Here is a tiny trained network, its code and every weight. The questions are about switching its units off for an input and a target symbol, where a switched-off unit gives its printed mean instead of its output.

import numpy as np


def w(rows, s, z=0):
    codes = np.array(rows[::2]) - 128.0
    scale = np.full(codes.shape[1], s)
    scale[-1] = z or s
    return codes * scale


def norm(h):
    return h / np.sqrt((h * h).mean(-1, keepdims=True) + 1e-5)


def f(y):
    return np.maximum(y, 0)


def softmax(a):
    e = np.exp(a - a.max(-1, keepdims=True))
    return e / e.sum(-1, keepdims=True)


def log_softmax(a):
    a = a - a.max(-1, keepdims=True)
    return a - np.log(np.exp(a).sum(-1, keepdims=True))


def net(x, mask):
    ids = ['αβδεπτφ'.index(c) for c in x.split()]
    T = len(ids)
    res = E[ids] + P[:T]
    u = 0
    for l in range(2):
        q, k, v = (norm(res) @ M[l].T for M in (Q, K, V))
        z = softmax(np.where(np.tri(T) > 0, q @ k.T / 2**0.5, -1e9)) @ v
        res = res + np.where(mask[u], z, O[l][:, -1]) @ O[l][:, :-1]
        u += 1
        y = f(norm(res) @ A[l][:, :-1].T + A[l][:, -1])
        res = res + np.where(mask[u : u + 8], y, B[l][:, -1]) @ B[l][:, :-1]
        u += 8
    return log_softmax(norm(res)[-1] @ U[:, :-1].T + U[:, -1])


Q, K, V, O, A, B = {}, {}, {}, {}, {}, {}
E = w([
[211,141,144,76,161,131,205],'α',
[200,115,77,97,147,200,66],'β',
[15,65,138,191,98,201,165],'δ',
[127,55,68,189,154,5,174],'ε',
[38,99,82,54,168,100,169],'π',
[50,166,28,158,110,211,127],'τ',
[138,247,118,124,85,124,136],'φ',
],0.019)
P = w([
[116,84,93,93,219,196,97],'0',
[141,128,131,95,205,150,132],'1',
[178,129,117,102,180,121,149],'2',
[197,135,123,113,159,113,179],'3',
[221,140,116,124,136,117,208],'4',
[253,138,117,147,118,125,222],'5',
],0.011)
Q[0] = w([
[141,42,62,115,227,106,248],'0.h1',
[118,42,141,167,154,94,169],'0.h1',
],0.012)
K[0] = w([
[95,6,54,152,167,22,166],'0.h1',
[113,12,47,178,186,70,134],'0.h1',
],0.013)
V[0] = w([
[105,140,169,88,110,242,142],'0.h1',
[184,122,150,255,92,128,163],'0.h1',
],0.0091)
O[0] = w([
[213,71,163,80,205,111,116,3],'0.h1',
[3,117,161,126,248,170,34,103],'0.h1',
],0.0075,0.0058)
A[0] = w([
[66,63,146,113,127,169,121,138],'0.n1',
[109,180,140,183,88,139,56,105],'0.n2',
[98,133,102,160,100,175,106,133],'0.n3',
[95,99,122,127,126,109,148,136],'0.n4',
[147,100,170,116,186,149,98,122],'0.n5',
[49,103,162,83,4,87,119,6],'0.n6',
[90,132,121,53,104,114,147,106],'0.n7',
[135,214,165,140,151,140,77,127],'0.n8',
],0.018,0.024)
B[0] = w([
[71,112,122,122,132,90,63,231],'0.n1',
[54,195,177,99,106,95,165,154],'0.n2',
[123,165,97,82,127,172,120,254],'0.n3',
[163,136,94,146,105,139,136,245],'0.n4',
[177,94,109,107,83,112,71,180],'0.n5',
[244,187,182,101,253,21,118,128],'0.n6',
[101,78,171,197,47,191,92,164],'0.n7',
[126,183,100,177,77,83,105,195],'0.n8',
],0.017,0.0059)
Q[1] = w([
[141,144,12,166,17,159,101],'1.h1',
[128,131,167,79,254,202,79],'1.h1',
],0.02)
K[1] = w([
[116,57,5,202,102,105,140],'1.h1',
[108,170,153,32,178,167,46],'1.h1',
],0.019)
V[1] = w([
[107,52,125,180,7,160,206],'1.h1',
[137,138,116,158,193,70,175],'1.h1',
],0.016)
O[1] = w([
[174,58,139,121,74,141,254,249],'1.h1',
[152,102,109,86,142,47,77,151],'1.h1',
],0.018,0.014)
A[1] = w([
[82,187,136,115,145,146,126,98],'1.n1',
[154,142,129,127,127,149,78,122],'1.n2',
[86,111,253,117,125,145,139,4],'1.n3',
[106,103,138,115,183,81,84,119],'1.n4',
[101,167,167,161,117,73,85,115],'1.n5',
[110,95,162,154,149,113,96,78],'1.n6',
[182,89,163,114,149,115,110,103],'1.n7',
[152,163,173,140,161,93,100,113],'1.n8',
],0.027,0.024)
B[1] = w([
[67,196,146,85,190,55,231,197],'1.n1',
[96,144,76,143,112,149,166,254],'1.n2',
[142,146,138,19,60,188,100,128],'1.n3',
[130,33,121,112,143,198,163,190],'1.n4',
[202,139,201,157,89,136,73,210],'1.n5',
[38,176,77,192,48,129,73,143],'1.n6',
[171,59,188,6,172,109,158,207],'1.n7',
[208,153,164,109,142,102,132,186],'1.n8',
],0.018,0.005)
U = w([
[117,74,188,63,185,110,108,161],'α',
[172,179,9,118,103,212,124,2],'β',
[57,78,151,170,87,159,76,184],'δ',
[114,90,26,182,169,22,136,116],'ε',
[112,103,188,201,71,192,231,92],'π',
[38,195,144,122,169,121,181,146],'τ',
[142,195,150,153,81,102,82,158],'φ',
],0.011,0.0088)

Each question gives the input, a string of symbols that net reads in full, and the target symbol t.
The units are the heads (2 rows each of Q, K, V and O) and the neurons (one row each of A and B). Each row of codes is followed by its name. A weight is (code - 128) times the scale printed after its matrix; where a second scale follows, it is the last column's (O, A, B and U).
mask holds one flag per unit, layer by layer, with each layer's heads first. A switched-off unit (its flag False) gives its mean, the last column of its rows in O or B, instead of its output. The means were averaged over made-up inputs and are rounded, as every weight is.
A unit's drop is (log p(t) with every unit on - log p(t) with that unit switched off) / (log p(t) with every unit on - log p(t) with every unit switched off).
The circuit of an input: a set's keep is (log p(t) with only the set's units on - log p(t) with every unit switched off) / (log p(t) with every unit on - log p(t) with every unit switched off). Starting from the 12 units with the biggest drops (on a tie, the unit counted first), units are removed one at a time, each time the one whose removal leaves the highest keep (on an exact tie, the one counted first), for as long as the keep stays at least 0.8.
units of the circuit, in order: the units of the circuit, biggest drop first
k most important neurons: the k neurons with the biggest drops, biggest first
k most important neurons of layer l: the k neurons of layer l with the biggest drops, biggest first
drop when u is switched off: that unit's drop, to one decimal
input ε β τ, target β: 2 most important neurons -> 0.n3, 0.n7
input α α φ φ ε δ, target τ: 3 most important neurons -> 0.n2, 0.n3, 0.n7
input ε π τ, target β: units of the circuit, in order -> 0.n3
input α α δ β, target β: 2 most important neurons of layer 0 -> 0.n1, 0.n5
input β α ε ε τ, target τ: 3 most important neurons -> 0.n2, 0.n7, 0.n3
input δ ε π, target δ: units of the circuit, in order -> 0.n7, 1.h1
input π τ ε φ β, target α: units of the circuit, in order -> 1.h1, 1.n7
input φ β α α φ, target φ: units of the circuit, in order -> 1.h1, 0.n7, 1.n5
input α φ ε π φ, target ε: 2 most important neurons -> 0.n7, 0.n8
input β α α, target α: 2 most important neurons -> 0.n3, 1.n7
input ε α π, target δ: 2 most important neurons of layer 0 -> 0.n7, 0.n1
input α β β φ, target φ: 2 most important neurons -> 0.n8, 1.n5
input δ τ τ, target τ: drop when 0.n1 is switched off -> 0.3
input ε δ β, target α: drop when 1.n7 is switched off -> 0.7
input α τ α δ, target δ: drop when 0.h1 is switched off -> 0.8
input φ ε α φ, target ε: most important neuron -> 0.n4
